Below are the code and all the weights of a small trained network. Each question names an input and a target symbol and asks about switching units off, where a switched-off unit gives its printed mean instead of its output.

import numpy as np


def w(rows, s, z=0):
    codes = np.array(rows[::2]) - 128.0
    scale = np.full(codes.shape[1], s)
    scale[-1] = z or s
    return codes * scale


def norm(h):
    return h / np.sqrt((h * h).mean(-1, keepdims=True) + 1e-5)


def f(y):
    return np.maximum(y, 0)


def softmax(a):
    e = np.exp(a - a.max(-1, keepdims=True))
    return e / e.sum(-1, keepdims=True)


def log_softmax(a):
    a = a - a.max(-1, keepdims=True)
    return a - np.log(np.exp(a).sum(-1, keepdims=True))


def net(x, mask):
    ids = ['ΛΩαεηθμξπσψ'.index(c) for c in x.split()]
    T = len(ids)
    res = E[ids] + P[:T]
    r = norm(res)
    for j in range(2):
        rows = slice(3 * j, 3 * j + 3)
        q, k, v = (r @ M[0][rows].T for M in (Q, K, V))
        z = softmax(np.where(np.tri(T) > 0, q @ k.T / 3**0.5, -1e9)) @ v
        o = O[0][rows]
        res = res + np.where(mask[j], z, o[:, -1]) @ o[:, :-1]
    y = f(norm(res) @ A[0][:, :-1].T + A[0][:, -1])
    res = res + np.where(mask[2:6], y, B[0][:, -1]) @ B[0][:, :-1]
    return log_softmax(norm(res)[-1] @ U[:, :-1].T + U[:, -1])


Q, K, V, O, A, B = {}, {}, {}, {}, {}, {}
E = w([
[94,152,194,92,139],'Λ',
[59,206,84,158,43],'Ω',
[2,101,104,68,191],'α',
[134,45,203,47,203],'ε',
[206,122,237,131,155],'η',
[128,111,183,108,78],'θ',
[24,138,99,156,122],'μ',
[149,119,227,113,113],'ξ',
[101,32,137,113,64],'π',
[186,147,206,158,66],'σ',
[104,140,195,102,97],'ψ',
],0.0082)
P = w([
[212,172,24,193,156],'0',
[60,127,200,218,152],'1',
[120,127,134,1,89],'2',
[33,106,204,218,152],'3',
[142,108,148,43,89],'4',
[45,89,188,218,159],'5',
[85,117,158,10,105],'6',
[63,78,185,227,175],'7',
[128,179,142,85,72],'8',
],0.0067)
Q[0] = w([
[187,181,2,39,144],'H0',
[134,137,88,235,228],'H0',
[94,163,196,93,42],'H0',
[102,182,51,41,106],'H1',
[208,225,174,80,129],'H1',
[86,143,179,19,141],'H1',
],0.007)
K[0] = w([
[205,255,150,148,111],'H0',
[37,88,191,46,120],'H0',
[158,128,79,139,200],'H0',
[217,146,130,135,138],'H1',
[148,176,79,106,130],'H1',
[203,153,63,185,227],'H1',
],0.0098)
V[0] = w([
[69,132,38,179,81],'H0',
[116,36,52,91,209],'H0',
[58,236,123,79,205],'H0',
[145,255,157,90,195],'H1',
[196,38,139,95,253],'H1',
[67,145,131,182,183],'H1',
],0.009)
O[0] = w([
[11,185,53,160,168,168],'H0',
[58,58,231,233,204,129],'H0',
[152,12,19,96,231,136],'H0',
[205,30,55,77,149,181],'H1',
[147,3,189,204,136,76],'H1',
[170,123,73,255,195,250],'H1',
],0.0078,0.0023)
A[0] = w([
[146,86,62,76,145,3],'N0',
[100,100,68,123,62,55],'N1',
[107,199,43,244,130,54],'N2',
[143,125,2,161,157,33],'N3',
],0.0068,0.0054)
B[0] = w([
[148,130,101,86,144,167],'N0',
[167,131,143,96,142,140],'N1',
[149,189,124,143,255,254],'N2',
[167,152,184,142,181,213],'N3',
],0.0092,0.002)
U = w([
[227,70,30,41,184,108],'Λ',
[99,185,2,86,159,55],'Ω',
[32,49,75,213,210,209],'α',
[146,45,218,199,142,251],'ε',
[179,61,141,113,62,147],'η',
[93,202,171,60,59,2],'θ',
[91,182,67,182,250,214],'μ',
[224,130,149,52,66,34],'ξ',
[13,188,214,210,83,206],'π',
[177,177,88,106,55,69],'σ',
[180,132,42,39,97,52],'ψ',
],0.0082,0.003)

Each question gives the input, a string of symbols that net reads in full, and the target symbol t.
The units are the heads (3 rows each of Q, K, V and O) and the neurons (one row each of A and B). Each row of codes is followed by its name. A weight is (code - 128) times the scale printed after its matrix; where a second scale follows, it is the last column's (O, A, B and U).
mask holds one flag per unit, heads first, then neurons. A switched-off unit (its flag False) gives its mean, the last column of its rows in O or B, instead of its output. The means were averaged over made-up inputs and are rounded, as every weight is.
A unit's drop is (log p(t) with every unit on - log p(t) with that unit switched off) / (log p(t) with every unit on - log p(t) with every unit switched off).
The circuit of an input: a set's keep is (log p(t) with only the set's units on - log p(t) with every unit switched off) / (log p(t) with every unit on - log p(t) with every unit switched off). Starting from all 6 units, units are removed one at a time, each time the one whose removal leaves the highest keep (on an exact tie, the one counted first), for as long as the keep stays at least 0.8.
circuit, biggest first: the units of the circuit, biggest drop first
heads that matter: for each layer, one digit per head in row order, 1 if its drop is at least 0.15 and else 0, layers parted by /
drop when u is switched off: that unit's drop, to one decimal
input θ ξ π ξ Ω α π, target θ: circuit, biggest first -> H0
input α ξ θ ψ σ θ Λ π α, target α: circuit, biggest first -> H1, H0
input μ α ξ η Λ π ε, target μ: heads that matter -> 11
input Λ Λ ε Λ η Λ π, target Λ: heads that matter -> 10
input α Ω η Ω ξ, target α: heads that matter -> 10
input ψ μ Ω α θ π μ ξ, target μ: circuit, biggest first -> H1, N2
input ε Ω ψ θ σ, target ε: heads that matter -> 10
input Ω Λ η σ ε α σ, target Ω: heads that matter -> 10
input θ α σ θ ψ Λ π π π, target θ: heads that matter -> 00
input ε ξ ξ α θ, target ε: heads that matter -> 00
input α Λ η Λ, target α: heads that matter -> 10
input μ ξ ψ π Ω α η σ Λ, target μ: circuit, biggest first -> H0, N2
input η Λ Λ Ω ε μ ψ ψ, target μ: heads that matter -> 01
input π ξ θ Ω π ξ σ Λ, target π: circuit, biggest first -> H0
input Ω ψ ψ, target Ω: heads that matter -> 10
input Λ θ Λ Λ ψ, target Λ: heads that matter -> 00
input π η Λ, target π: heads that matter -> 00
input Λ Ω σ ε θ ε π η, target π: heads that matter -> 01
input Λ θ Λ Λ η ε μ, target Λ: heads that matter -> 00
input α ψ π, target α: drop when H0 is switched off -> 0.6
input Ω α ξ, target Ω: drop when H0 is switched off -> 0.3
input Λ θ η, target Λ: drop when H0 is switched off -> 0.1
input Ω ξ θ, target Ω: drop when H1 is switched off -> 0.0
